Below are the code and all the weights of a small trained network. Each question names an input and a class and asks about switching units off, where a switched-off unit gives its printed mean instead of its output.

import numpy as np


def w(rows, s, z=0):
    codes = np.array(rows[::2]) - 128.0
    scale = np.full(codes.shape[1], s)
    scale[-1] = z or s
    return codes * scale


def norm(h):
    return h / np.sqrt((h * h).mean(-1, keepdims=True) + 1e-5)


def f(y):
    return y / 2 * (1 + np.tanh(0.7978845608 * (y + 0.044715 * y**3)))


def log_softmax(a):
    a = a - a.max(-1, keepdims=True)
    return a - np.log(np.exp(a).sum(-1, keepdims=True))


def net(x, mask):
    res = np.array(x, float).reshape(1, 7) / 4 @ E
    u = 0
    for l in range(3):
        y = f(norm(res) @ A[l][:, :-1].T + A[l][:, -1])
        res = res + np.where(mask[u : u + 11], y, B[l][:, -1]) @ B[l][:, :-1]
        u += 11
    return log_softmax(norm(res)[-1] @ U[:, :-1].T + U[:, -1])


A, B = {}, {}
E = w([
[133,127,101,85,156,93,58,150,190,141],'x0',
[145,109,113,120,88,139,79,3,63,186],'x1',
[119,218,122,84,97,221,167,165,132,127],'x2',
[108,72,152,46,94,136,137,100,54,144],'x3',
[32,100,154,188,230,147,121,74,135,171],'x4',
[85,148,174,57,8,47,123,208,195,205],'x5',
[146,196,98,82,73,57,74,94,121,143],'x6',
],0.0059)
A[0] = w([
[173,186,51,89,101,60,76,165,228,168,170],'L0N0',
[132,134,70,236,255,135,159,136,138,139,78],'L0N1',
[133,36,136,195,176,141,131,103,78,155,32],'L0N2',
[97,217,145,78,121,87,92,203,206,172,72],'L0N3',
[148,146,95,128,164,95,64,60,94,185,3],'L0N4',
[69,57,131,184,189,64,98,144,159,138,6],'L0N5',
[126,205,189,188,170,93,147,113,73,152,86],'L0N6',
[109,71,176,166,126,72,151,85,135,194,18],'L0N7',
[57,144,156,104,111,116,142,138,189,170,12],'L0N8',
[80,192,191,125,188,166,154,140,241,207,94],'L0N9',
[87,88,140,98,125,80,109,55,150,141,44],'L0N10',
],0.0068,0.0035)
B[0] = w([
[133,208,177,162,78,91,120,130,229,164,254],'L0N0',
[125,200,184,148,167,112,177,70,97,105,228],'L0N1',
[147,141,201,72,157,149,117,110,195,181,179],'L0N2',
[146,160,202,126,111,129,135,127,114,42,224],'L0N3',
[68,92,87,206,152,152,82,67,96,121,151],'L0N4',
[224,132,91,129,73,74,159,162,125,237,162],'L0N5',
[164,136,113,158,146,48,109,151,166,180,148],'L0N6',
[130,108,54,52,143,145,123,173,254,146,150],'L0N7',
[153,49,139,186,111,172,112,141,106,19,151],'L0N8',
[60,130,196,181,113,128,64,152,83,117,196],'L0N9',
[66,131,45,152,98,152,102,120,154,117,146],'L0N10',
],0.0061,0.0059)
A[1] = w([
[154,153,123,142,67,107,157,93,2,138,23],'L1N0',
[174,135,137,145,176,159,97,99,134,151,115],'L1N1',
[20,99,130,125,132,72,108,192,121,82,18],'L1N2',
[147,234,108,148,100,125,126,158,170,73,198],'L1N3',
[121,175,88,103,137,126,55,36,142,166,101],'L1N4',
[72,120,153,116,165,163,75,183,126,126,4],'L1N5',
[157,142,156,118,129,122,190,156,124,118,53],'L1N6',
[47,176,78,148,166,74,150,127,236,152,137],'L1N7',
[141,52,139,85,84,220,158,111,85,161,119],'L1N8',
[124,105,105,81,47,130,108,88,121,114,60],'L1N9',
[32,189,142,155,87,160,122,253,194,172,123],'L1N10',
],0.0063,0.0032)
B[1] = w([
[146,74,89,42,95,124,172,152,71,222,141],'L1N0',
[84,161,166,237,119,133,159,145,85,116,155],'L1N1',
[124,24,139,94,119,208,158,57,51,77,136],'L1N2',
[186,190,86,173,99,107,3,114,170,117,254],'L1N3',
[101,105,81,236,108,138,147,111,69,147,176],'L1N4',
[139,98,148,146,140,163,102,91,95,148,123],'L1N5',
[63,138,82,115,131,179,121,106,98,94,135],'L1N6',
[198,164,106,144,74,129,178,116,70,151,186],'L1N7',
[214,155,99,137,77,40,123,162,148,171,162],'L1N8',
[106,198,175,167,119,152,134,99,119,161,146],'L1N9',
[9,82,150,22,192,163,107,180,144,70,246],'L1N10',
],0.0061,0.0056)
A[2] = w([
[139,93,134,97,150,169,142,179,132,65,118],'L2N0',
[89,44,130,138,114,126,86,94,110,176,104],'L2N1',
[135,168,163,178,210,130,161,118,136,88,96],'L2N2',
[155,176,96,180,136,153,150,129,158,125,128],'L2N3',
[126,175,145,90,71,133,45,163,200,94,4],'L2N4',
[121,134,141,157,229,164,132,118,110,108,79],'L2N5',
[75,110,133,165,205,166,111,115,99,75,84],'L2N6',
[117,172,146,159,166,148,96,133,143,77,57],'L2N7',
[168,183,68,148,141,188,127,174,84,56,182],'L2N8',
[139,142,178,162,126,25,124,134,184,106,91],'L2N9',
[134,137,148,92,2,142,118,119,90,128,92],'L2N10',
],0.0093,0.0031)
B[2] = w([
[83,186,87,235,129,47,120,30,164,108,156],'L2N0',
[126,209,33,235,76,104,70,120,237,30,161],'L2N1',
[128,82,217,136,184,142,127,8,49,114,209],'L2N2',
[188,97,130,162,184,128,139,40,71,225,178],'L2N3',
[63,183,253,78,51,81,169,190,213,94,254],'L2N4',
[84,105,222,71,158,95,130,122,145,121,195],'L2N5',
[64,38,216,93,144,122,219,109,117,44,198],'L2N6',
[172,90,83,22,157,161,217,136,37,245,186],'L2N7',
[136,151,86,232,59,38,39,81,205,231,193],'L2N8',
[128,222,114,93,106,119,125,162,181,118,206],'L2N9',
[179,209,161,107,232,109,187,176,74,124,208],'L2N10',
],0.0057,0.0079)
U = w([
[129,226,192,82,58,77,127,209,191,125,172],'0',
[155,27,75,69,98,123,127,184,199,187,34],'1',
[171,106,83,70,142,238,89,145,119,101,2],'2',
[192,179,66,202,113,90,86,53,117,202,184],'3',
[169,99,82,104,151,172,88,168,110,93,6],'4',
[44,69,79,144,97,157,80,141,150,77,125],'5',
[209,139,98,36,107,145,183,167,8,170,96],'6',
[93,78,242,120,193,158,159,75,93,100,192],'7',
],0.013,0.0059)

Each question gives the input, the list of numbers given to net, and the class t.
The units are the neurons (one row each of A and B). Each row of codes is followed by its name. A weight is (code - 128) times the scale printed after its matrix; where a second scale follows, it is the last column's (A, B and U).
mask holds one flag per neuron, layer by layer. A switched-off neuron (its flag False) gives its mean, the last column of its row in B, instead of its output. The means were averaged over made-up inputs and are rounded, as every weight is.
A unit's drop is (log p(t) with every unit on - log p(t) with that unit switched off) / (log p(t) with every unit on - log p(t) with every unit switched off).
The circuit of an input: a set's keep is (log p(t) with only the set's units on - log p(t) with every unit switched off) / (log p(t) with every unit on - log p(t) with every unit switched off). Starting from the 12 units with the biggest drops (on a tie, the unit counted first), units are removed one at a time, each time the one whose removal leaves the highest keep (on an exact tie, the one counted first), for as long as the keep stays at least 0.8.
units of the circuit, in order: the units of the circuit, biggest drop first
most important unit: the unit with the biggest drop
top k neurons: the k neurons with the biggest drops, biggest first
top k neurons in layer l: the k neurons of layer l with the biggest drops, biggest first
drop when u is switched off: that unit's drop, to one decimal
input [8,0,8,5,8,5,4], class 7: units of the circuit, in order => L0N9, L0N8, L1N2
input [8,8,-3,1,-8,0,-7], class 3: most important unit => L1N4
input [-2,4,8,2,0,-2,-5], class 6: top 2 neurons => L1N3, L1N0
input [-4,-8,6,3,-4,3,-7], class 5: top 2 neurons => L1N10, L0N0
input [2,-4,-8,-2,3,0,3], class 3: units of the circuit, in order => L2N4, L1N7
input [-2,0,-8,2,-3,-3,4], class 5: top 3 neurons in layer 1 => L1N3, L1N7, L1N8
input [-2,-2,-7,8,-7,1,3], class 6: top 2 neurons in layer 1 => L1N0, L1N3
input [-3,0,-4,7,-2,4,3], class 6: top 3 neurons => L1N3, L0N0, L2N10
input [-1,-7,-5,8,8,7,5], class 5: top 2 neurons => L1N2, L0N8
input [-7,-1,8,7,2,3,8], class 6: top 2 neurons in layer 0 => L0N0, L0N7
input [7,-4,-8,7,7,-6,4], class 3: top 2 neurons => L0N5, L1N10
input [-7,-3,-7,5,1,1,7], class 3: top 3 neurons => L2N4, L2N1, L1N10
input [-2,6,-7,5,-6,1,1], class 3: top 2 neurons in layer 2 => L2N1, L2N4
input [-1,-1,2,8,-6,-5,0], class 6: most important unit => L1N0
input [-2,-3,3,4,-5,-4,1], class 3: top 2 neurons => L2N8, L0N0
input [-1,5,4,-6,4,3,0], class 7: top 2 neurons in layer 0 => L0N9, L0N5
input [-3,3,-5,3,7,-4,7], class 3: top 2 neurons => L1N10, L2N1
input [0,5,-3,3,-1,4,-8], class 1: top 4 neurons in layer 0 => L0N7, L0N3, L0N0, L0N9
input [-4,1,3,-5,0,-2,0], class 3: top 2 neurons => L1N10, L2N8
input [-8,-5,6,8,-8,-8,-8], class 3: top neuron in layer 2 => L2N8
input [-3,1,1,2,5,-1,4], class 3: top 2 neurons => L1N10, L1N7
input [-8,5,5,8,-6,3,4], class 6: drop when L1N1 is switched off => 0.0
input [6,3,2,6,7,0,-2], class 5: drop when L2N1 is switched off => 0.1
input [5,8,5,5,4,3,1], class 3: drop when L1N10 is switched off => 0.1
